[[123 150 142]
 [106 112 144]
 [108 138 104]]
->
[[123 150 142]
 [108 138 104]
 [106 112 144]]

[[112 150 136 129 124]
 [118 134 119 118 105]
 [138 117 122 146 120]
 [155 143 107 143 131]]
->
[[155 143 107 143 131]
 [138 117 122 146 120]
 [118 134 119 118 105]
 [112 150 136 129 124]]

[[147 140 126 131 129 144 117 117 146 137 127 136]
 [145 139 127 129 129 140 119 120 134 135 127 136]
 [152 144 126 130 132 146 114 114 148 141 131 136]
 [139 135 132 129 128 135 122 123 136 131 129 133]
 [140 136 121 129 128 139 122 122 146 134 128 134]
 [154 146 129 133 134 147 112 113 155 143 133 135]
 [142 137 128 130 128 140 120 121 139 134 127 134]
 [150 142 130 132 130 147 116 116 147 139 128 137]]
->
[[154 146 129 133 134 147 112 113 155 143 133 135]
 [152 144 126 130 132 146 114 114 148 141 131 136]
 [150 142 130 132 130 147 116 116 147 139 128 137]
 [147 140 126 131 129 144 117 117 146 137 127 136]
 [145 139 127 129 129 140 119 120 134 135 127 136]
 [142 137 128 130 128 140 120 121 139 134 127 134]
 [140 136 121 129 128 139 122 122 146 134 128 134]
 [139 135 132 129 128 135 122 123 136 131 129 133]]

[[117 134 144 113 136 119 137 124 107 130 120 119 125]
 [132 127 126 133 128 128 128 128 133 129 128 128 128]
 [113 127 125 111 122 135 121 132 114 123 134 137 134]
 [122 126 123 121 123 134 122 131 124 125 133 135 132]
 [139 132 139 139 138 116 139 122 133 134 118 114 120]
 [136 128 127 137 129 126 130 127 137 130 126 125 126]]
->
[[139 132 139 139 138 116 139 122 133 134 118 114 120]
 [136 128 127 137 129 126 130 127 137 130 126 125 126]
 [132 127 126 133 128 128 128 128 133 129 128 128 128]
 [122 126 123 121 123 134 122 131 124 125 133 135 132]
 [117 134 144 113 136 119 137 124 107 130 120 119 125]
 [113 127 125 111 122 135 121 132 114 123 134 137 134]]

[[123 105 124 124 132 131 116 122 115 122 127 132 125 122 126]
 [125 126 134 141 138 128 131 127 126 129 133 139 133 133 122]
 [124 116 130 129 132 123 117 118 119 127 132 119 129 123 124]
 [139 129 124 123 125 123 144 131 135 131 121 114 135 130 133]
 [119 145 130 122 128 132 133 136 140 128 129 129 114 130 131]
 [113 132 120 118 133 135 135 147 139 113 132 132 104 121 131]]
->
[[139 129 124 123 125 123 144 131 135 131 121 114 135 130 133]
 [125 126 134 141 138 128 131 127 126 129 133 139 133 133 122]
 [124 116 130 129 132 123 117 118 119 127 132 119 129 123 124]
 [123 105 124 124 132 131 116 122 115 122 127 132 125 122 126]
 [119 145 130 122 128 132 133 136 140 128 129 129 114 130 131]
 [113 132 120 118 133 135 135 147 139 113 132 132 104 121 131]]

[[134 116 130 125 131 124 143 140 125 128 137 143 116 129]
 [125 128 117 124 128 123 138 139 116 113 129 140 116 129]
 [129 127 137 129 132 128 130 128 136 137 137 133 122 130]
 [127 129 145 127 124 133 131 134 121 152 131 138 120 127]
 [128 130 125 124 132 126 111 112 148 125 122 105 147 128]
 [131 113 126 129 132 129 120 121 146 125 139 115 140 132]]
->
[[134 116 130 125 131 124 143 140 125 128 137 143 116 129]
 [131 113 126 129 132 129 120 121 146 125 139 115 140 132]
 [129 127 137 129 132 128 130 128 136 137 137 133 122 130]
 [128 130 125 124 132 126 111 112 148 125 122 105 147 128]
 [127 129 145 127 124 133 131 134 121 152 131 138 120 127]
 [125 128 117 124 128 123 138 139 116 113 129 140 116 129]]
---
[[133 108 131 151]
 [140 134 130 145]
 [130 120 129 130]]
->
[[140 134 130]
 [130 120 129]]

[[115 125 132]
 [145 124 158]
 [117 116 128]
 [116 115 135]
 [129 120 124]]
->
[[145 124 158]
 [117 116 128]]

[[111 124 145 127]
 [148 128 106 130]
 [146 131 107 129]
 [117 128 146 128]
 [121 134 140 129]]
->
[[148 128 106]
 [146 131 107]]

[[127 140 114 152]
 [134 130  99 130]
 [137 123 105 129]
 [104 155 124 138]
 [131 124 143 134]]
->
[[134 130  99]
 [137 123 105]]

[[128 132 129 128]
 [132 144 122 129]
 [129 152 122 129]]
->
[[132 144 122]
 [129 152 122]]

[[133 120 123 141 133]
 [106 138 127 131 137]
 [105 118 129 127 134]
 [103 135 133 140 125]]
->
[[106 138 127]
 [105 118 129]]

[[136 132 143 131 103]
 [122 116 132 155 150]
 [137 116 135 107 125]
 [145 135 136 131 122]]
->
[[122 116 132]
 [137 116 135]]
